Below is a small trained network, with its code and all its weights. Each question gives an input and a class and asks what happens when units are switched off, that is, made to give their printed mean instead of their output.

import numpy as np


def w(rows, s, z=0):
    codes = np.array(rows[::2]) - 128.0
    scale = np.full(codes.shape[1], s)
    scale[-1] = z or s
    return codes * scale


def f(y):
    return np.maximum(y, 0)


def log_softmax(a):
    a = a - a.max(-1, keepdims=True)
    return a - np.log(np.exp(a).sum(-1, keepdims=True))


def net(x, mask):
    res = np.array(x, float).reshape(1, 3) / 4 @ E
    y = f(res @ A[0][:, :-1].T + A[0][:, -1])
    res = res + np.where(mask, y, B[0][:, -1]) @ B[0][:, :-1]
    return log_softmax(res[-1] @ U[:, :-1].T + U[:, -1])


A, B = {}, {}
E = w([
[33,138,52,118,156,81,163,107,172],'x0',
[137,100,164,114,211,132,96,2,147],'x1',
[121,173,84,200,149,152,42,137,174],'x2',
],0.018)
A[0] = w([
[175,85,254,101,131,135,102,127,85,220],'neuron 1',
[112,152,84,111,119,114,97,136,135,34],'neuron 2',
[115,106,127,158,190,141,85,112,129,21],'neuron 3',
[95,181,105,183,71,171,84,185,142,153],'neuron 4',
[109,110,159,120,69,73,235,201,76,254],'neuron 5',
[45,83,119,58,159,19,143,87,137,57],'neuron 6',
[58,171,70,178,107,152,137,166,192,27],'neuron 7',
[118,152,152,194,193,161,47,43,174,1],'neuron 8',
[236,136,146,211,96,147,53,195,73,170],'neuron 9',
[101,122,161,89,73,94,195,162,81,221],'neuron 10',
[15,125,52,116,168,13,172,121,187,129],'neuron 11',
[90,40,224,60,173,117,187,30,119,131],'neuron 12',
],0.013,0.0066)
B[0] = w([
[197,55,152,156,183,150,123,99,138,225],'neuron 1',
[72,126,113,132,133,164,148,144,65,145],'neuron 2',
[124,175,105,129,100,106,156,120,157,162],'neuron 3',
[116,104,199,96,120,77,47,197,120,191],'neuron 4',
[151,166,84,139,88,174,164,98,180,230],'neuron 5',
[90,160,137,51,111,82,116,93,107,216],'neuron 6',
[80,111,106,160,143,98,115,165,101,184],'neuron 7',
[208,156,89,145,59,154,222,75,181,215],'neuron 8',
[131,176,201,92,82,114,88,147,146,227],'neuron 9',
[161,141,89,133,105,149,174,79,194,206],'neuron 10',
[6,154,101,141,85,53,120,123,122,251],'neuron 11',
[131,154,179,73,159,94,110,126,58,249],'neuron 12',
],0.016,0.029)
U = w([
[185,129,141,167,107,185,145,130,187,239],'0',
[96,161,192,55,126,89,77,154,99,147],'1',
[87,160,55,151,103,113,175,113,157,58],'2',
[62,111,111,216,136,101,74,213,111,1],'3',
[158,69,170,115,254,153,125,115,72,171],'4',
],0.015,0.0041)

Each question gives the input, the list of numbers given to net, and the class t.
The units are the neurons (one row each of A and B). Each row of codes is followed by its name. A weight is (code - 128) times the scale printed after its matrix; where a second scale follows, it is the last column's (A, B and U).
mask holds one flag per neuron, in row order. A switched-off neuron (its flag False) gives its mean, the last column of its row in B, instead of its output. The means were averaged over made-up inputs and are rounded, as every weight is.
A unit's drop is (log p(t) with every unit on - log p(t) with that unit switched off) / (log p(t) with every unit on - log p(t) with every unit switched off).
The circuit of an input: a set's keep is (log p(t) with only the set's units on - log p(t) with every unit switched off) / (log p(t) with every unit on - log p(t) with every unit switched off). Starting from all 12 units, units are removed one at a time, each time the one whose removal leaves the highest keep (on an exact tie, the one counted first), for as long as the keep stays at least 0.8.
circuit, biggest first: the units of the circuit, biggest drop first
unit that matters most: the unit with the biggest drop
top k neurons: the k neurons with the biggest drops, biggest first
drop of u: that unit's drop, to one decimal
input [-7,4,-3], class 4: circuit, biggest first -> neuron 1
input [1,-7,4], class 3: top 3 neurons -> neuron 7; neuron 12; neuron 6
input [-5,1,-5], class 4: top 2 neurons -> neuron 8; neuron 1
input [4,0,4], class 3: top 2 neurons -> neuron 5; neuron 10
input [1,-5,0], class 2: top 3 neurons -> neuron 12; neuron 5; neuron 1
input [-7,0,-6], class 0: top 2 neurons -> neuron 5; neuron 10
input [2,0,3], class 3: top 2 neurons -> neuron 5; neuron 10
input [-5,1,4], class 0: top 2 neurons -> neuron 12; neuron 11
input [-1,1,-8], class 4: top 2 neurons -> neuron 12; neuron 8
input [4,3,1], class 2: top 2 neurons -> neuron 9; neuron 4
input [0,3,-3], class 4: top 2 neurons -> neuron 11; neuron 9
input [2,0,-4], class 2: drop of neuron 5 -> 0.1
input [-6,-8,0], class 0: drop of neuron 5 -> 1.2
input [3,-7,2], class 3: unit that matters most -> neuron 4
input [5,0,5], class 3: drop of neuron 7 -> 0.2
